Below are the code and all the weights of a small trained network. Each question names an input and a class and asks about switching units off, where a switched-off unit gives its printed mean instead of its output.

import numpy as np


def w(rows, s, z=0):
    codes = np.array(rows[::2]) - 128.0
    scale = np.full(codes.shape[1], s)
    scale[-1] = z or s
    return codes * scale


def f(y):
    return np.maximum(y, 0)


def log_softmax(a):
    a = a - a.max(-1, keepdims=True)
    return a - np.log(np.exp(a).sum(-1, keepdims=True))


def net(x, mask):
    res = np.array(x, float).reshape(1, 6) / 4 @ E
    y = f(res @ A[0][:, :-1].T + A[0][:, -1])
    res = res + np.where(mask, y, B[0][:, -1]) @ B[0][:, :-1]
    return log_softmax(res[-1] @ U[:, :-1].T + U[:, -1])


A, B = {}, {}
E = w([
[113,220,239,246,112,251],'x0',
[112,2,190,79,72,211],'x1',
[196,103,101,207,113,124],'x2',
[214,98,79,229,67,141],'x3',
[94,137,102,145,1,97],'x4',
[139,13,213,51,88,36],'x5',
],0.0042)
A[0] = w([
[115,156,153,188,185,159,146],'neuron 0',
[125,144,92,152,148,86,142],'neuron 1',
[149,147,121,139,157,188,148],'neuron 2',
[190,64,170,115,92,118,182],'neuron 3',
[138,152,121,140,172,203,195],'neuron 4',
[136,149,180,181,92,168,149],'neuron 5',
[152,123,83,143,68,95,132],'neuron 6',
[44,104,137,20,160,90,255],'neuron 7',
[106,109,109,116,2,154,196],'neuron 8',
[159,152,73,158,151,66,152],'neuron 9',
[91,132,171,74,140,56,177],'neuron 10',
[69,110,146,80,148,55,219],'neuron 11',
[122,124,143,73,148,129,235],'neuron 12',
[154,133,110,169,167,162,174],'neuron 13',
],0.008,0.0026)
B[0] = w([
[85,194,77,27,225,188,190],'neuron 0',
[220,173,101,59,91,77,171],'neuron 1',
[92,178,43,73,206,194,170],'neuron 2',
[118,29,178,53,140,53,206],'neuron 3',
[122,183,65,115,238,197,190],'neuron 4',
[47,125,136,171,179,159,195],'neuron 5',
[166,57,164,118,35,53,180],'neuron 6',
[61,210,56,127,237,242,253],'neuron 7',
[26,3,251,168,118,169,210],'neuron 8',
[220,176,102,49,88,53,198],'neuron 9',
[89,229,89,47,228,194,203],'neuron 10',
[134,198,41,54,199,213,219],'neuron 11',
[68,84,132,115,223,166,191],'neuron 12',
[108,153,122,47,160,134,180],'neuron 13',
],0.0051,0.0059)
U = w([
[229,190,81,105,70,19,50],'0',
[84,170,108,115,238,226,212],'1',
[147,27,189,134,38,35,199],'2',
[74,122,160,255,15,154,1],'3',
],0.007,0.0018)

Each question gives the input, the list of numbers given to net, and the class t.
The units are the neurons (one row each of A and B). Each row of codes is followed by its name. A weight is (code - 128) times the scale printed after its matrix; where a second scale follows, it is the last column's (A, B and U).
mask holds one flag per neuron, in row order. A switched-off neuron (its flag False) gives its mean, the last column of its row in B, instead of its output. The means were averaged over made-up inputs and are rounded, as every weight is.
A unit's drop is (log p(t) with every unit on - log p(t) with that unit switched off) / (log p(t) with every unit on - log p(t) with every unit switched off).
The circuit of an input: a set's keep is (log p(t) with only the set's units on - log p(t) with every unit switched off) / (log p(t) with every unit on - log p(t) with every unit switched off). Starting from the 12 units with the biggest drops (on a tie, the unit counted first), units are removed one at a time, each time the one whose removal leaves the highest keep (on an exact tie, the one counted first), for as long as the keep stays at least 0.8.
circuit, biggest first: the units of the circuit, biggest drop first
most important unit: the unit with the biggest drop
k most important neurons: the k neurons with the biggest drops, biggest first
drop when u is switched off: that unit's drop, to one decimal
input [7,-7,6,8,3,3], class 0: circuit, biggest first : (neuron 9; neuron 7)
input [4,0,0,6,-2,4], class 2: circuit, biggest first : (neuron 7; neuron 11)
input [0,-6,0,2,1,-6], class 0: circuit, biggest first : (neuron 7; neuron 9; neuron 1)
input [5,7,-3,6,2,-2], class 3: circuit, biggest first : (neuron 7; neuron 11)
input [-3,4,8,0,-7,0], class 2: most important unit : neuron 7
input [8,-6,8,0,7,2], class 3: 3 most important neurons : (neuron 7; neuron 11; neuron 10)
input [4,0,2,3,4,6], class 2: 2 most important neurons : (neuron 7; neuron 3)
input [2,-1,1,8,8,-6], class 3: drop when neuron 8 is switched off : 0.2
input [-1,-5,5,6,-4,0], class 0: drop when neuron 9 is switched off : 0.1
input [3,8,2,-1,7,-4], class 3: drop when neuron 6 is switched off : 0.0
